Here is a tiny trained network, its code and every weight. The questions are about switching its units off for an input and a class, where a switched-off unit gives its printed mean instead of its output.

import numpy as np


def w(rows, s, z=0):
    codes = np.array(rows[::2]) - 128.0
    scale = np.full(codes.shape[1], s)
    scale[-1] = z or s
    return codes * scale


def norm(h):
    return h / np.sqrt((h * h).mean(-1, keepdims=True) + 1e-5)


def f(y):
    return y / 2 * (1 + np.tanh(0.7978845608 * (y + 0.044715 * y**3)))


def log_softmax(a):
    a = a - a.max(-1, keepdims=True)
    return a - np.log(np.exp(a).sum(-1, keepdims=True))


def net(x, mask):
    res = np.array(x, float).reshape(1, 3) / 4 @ E
    u = 0
    for l in range(2):
        y = f(norm(res) @ A[l][:, :-1].T + A[l][:, -1])
        res = res + np.where(mask[u : u + 6], y, B[l][:, -1]) @ B[l][:, :-1]
        u += 6
    return log_softmax(norm(res)[-1] @ U[:, :-1].T + U[:, -1])


A, B = {}, {}
E = w([
[68,244,98,158,127,202,225],'x0',
[243,96,230,191,74,255,106],'x1',
[190,66,240,43,64,52,132],'x2',
],0.0074)
A[0] = w([
[185,83,176,22,87,113,178,16],'L0N1',
[131,111,209,251,111,155,105,170],'L0N2',
[178,43,127,80,127,84,46,163],'L0N3',
[106,86,136,92,99,75,142,90],'L0N4',
[151,63,1,138,235,171,67,249],'L0N5',
[54,147,50,131,199,43,66,254],'L0N6',
],0.0087,0.0046)
B[0] = w([
[87,92,152,126,163,202,160,194],'L0N1',
[125,92,165,48,72,59,117,225],'L0N2',
[253,112,152,165,129,104,58,244],'L0N3',
[164,46,125,162,181,183,85,155],'L0N4',
[114,161,245,205,138,166,149,236],'L0N5',
[155,213,178,118,72,127,127,255],'L0N6',
],0.011,0.0077)
A[1] = w([
[147,170,185,84,160,104,150,80],'L1N1',
[117,120,140,208,146,231,122,141],'L1N2',
[54,154,119,183,162,150,146,41],'L1N3',
[123,167,220,125,122,136,135,93],'L1N4',
[80,2,160,82,173,116,210,3],'L1N5',
[72,207,78,88,192,97,204,115],'L1N6',
],0.0093,0.0039)
B[1] = w([
[85,164,4,188,135,130,165,173],'L1N1',
[85,2,160,41,134,129,161,194],'L1N2',
[198,103,97,97,50,105,18,153],'L1N3',
[59,112,20,117,221,101,140,255],'L1N4',
[83,56,73,232,137,241,79,137],'L1N5',
[121,193,197,151,110,128,105,187],'L1N6',
],0.0081,0.0069)
U = w([
[86,63,107,135,133,213,150,142],'0',
[151,151,2,123,150,118,74,3],'1',
[249,93,205,116,85,91,24,233],'2',
[88,252,144,152,105,148,139,197],'3',
],0.011,0.0053)

Each question gives the input, the list of numbers given to net, and the class t.
The units are the neurons (one row each of A and B). Each row of codes is followed by its name. A weight is (code - 128) times the scale printed after its matrix; where a second scale follows, it is the last column's (A, B and U).
mask holds one flag per neuron, layer by layer. A switched-off neuron (its flag False) gives its mean, the last column of its row in B, instead of its output. The means were averaged over made-up inputs and are rounded, as every weight is.
A unit's drop is (log p(t) with every unit on - log p(t) with that unit switched off) / (log p(t) with every unit on - log p(t) with every unit switched off).
The circuit of an input: a set's keep is (log p(t) with only the set's units on - log p(t) with every unit switched off) / (log p(t) with every unit on - log p(t) with every unit switched off). Starting from all 12 units, units are removed one at a time, each time the one whose removal leaves the highest keep (on an exact tie, the one counted first), for as long as the keep stays at least 0.8.
units of the circuit, in order: the units of the circuit, biggest drop first
unit that matters most: the unit with the biggest drop
k most important neurons: the k neurons with the biggest drops, biggest first
top k neurons in layer l: the k neurons of layer l with the biggest drops, biggest first
drop of u: that unit's drop, to one decimal
input [-4,-5,-3], class 3: unit that matters most : L0N6
input [6,5,4], class 0: units of the circuit, in order : L0N3; L0N6
input [8,-2,7], class 0: top 3 neurons in layer 0 : L0N6; L0N1; L0N4
input [-8,-5,-6], class 3: 2 most important neurons : L0N6; L0N5
input [-1,3,-7], class 0: 4 most important neurons : L1N2; L0N3; L0N6; L1N4
input [0,4,-4], class 0: 2 most important neurons : L0N3; L0N6
input [-2,7,-7], class 0: 3 most important neurons : L0N3; L0N6; L1N4
input [3,-5,8], class 0: 2 most important neurons : L0N1; L0N4
input [7,3,6], class 0: top 2 neurons in layer 0 : L0N6; L0N1
input [7,2,-7], class 0: 2 most important neurons : L1N2; L0N6
input [-4,-8,-4], class 3: drop of L0N6 : 0.1
input [-6,1,-8], class 3: drop of L0N6 : 0.2
input [7,-2,8], class 0: drop of L1N6 : 0.0
input [2,-2,6], class 0: unit that matters most : L0N1
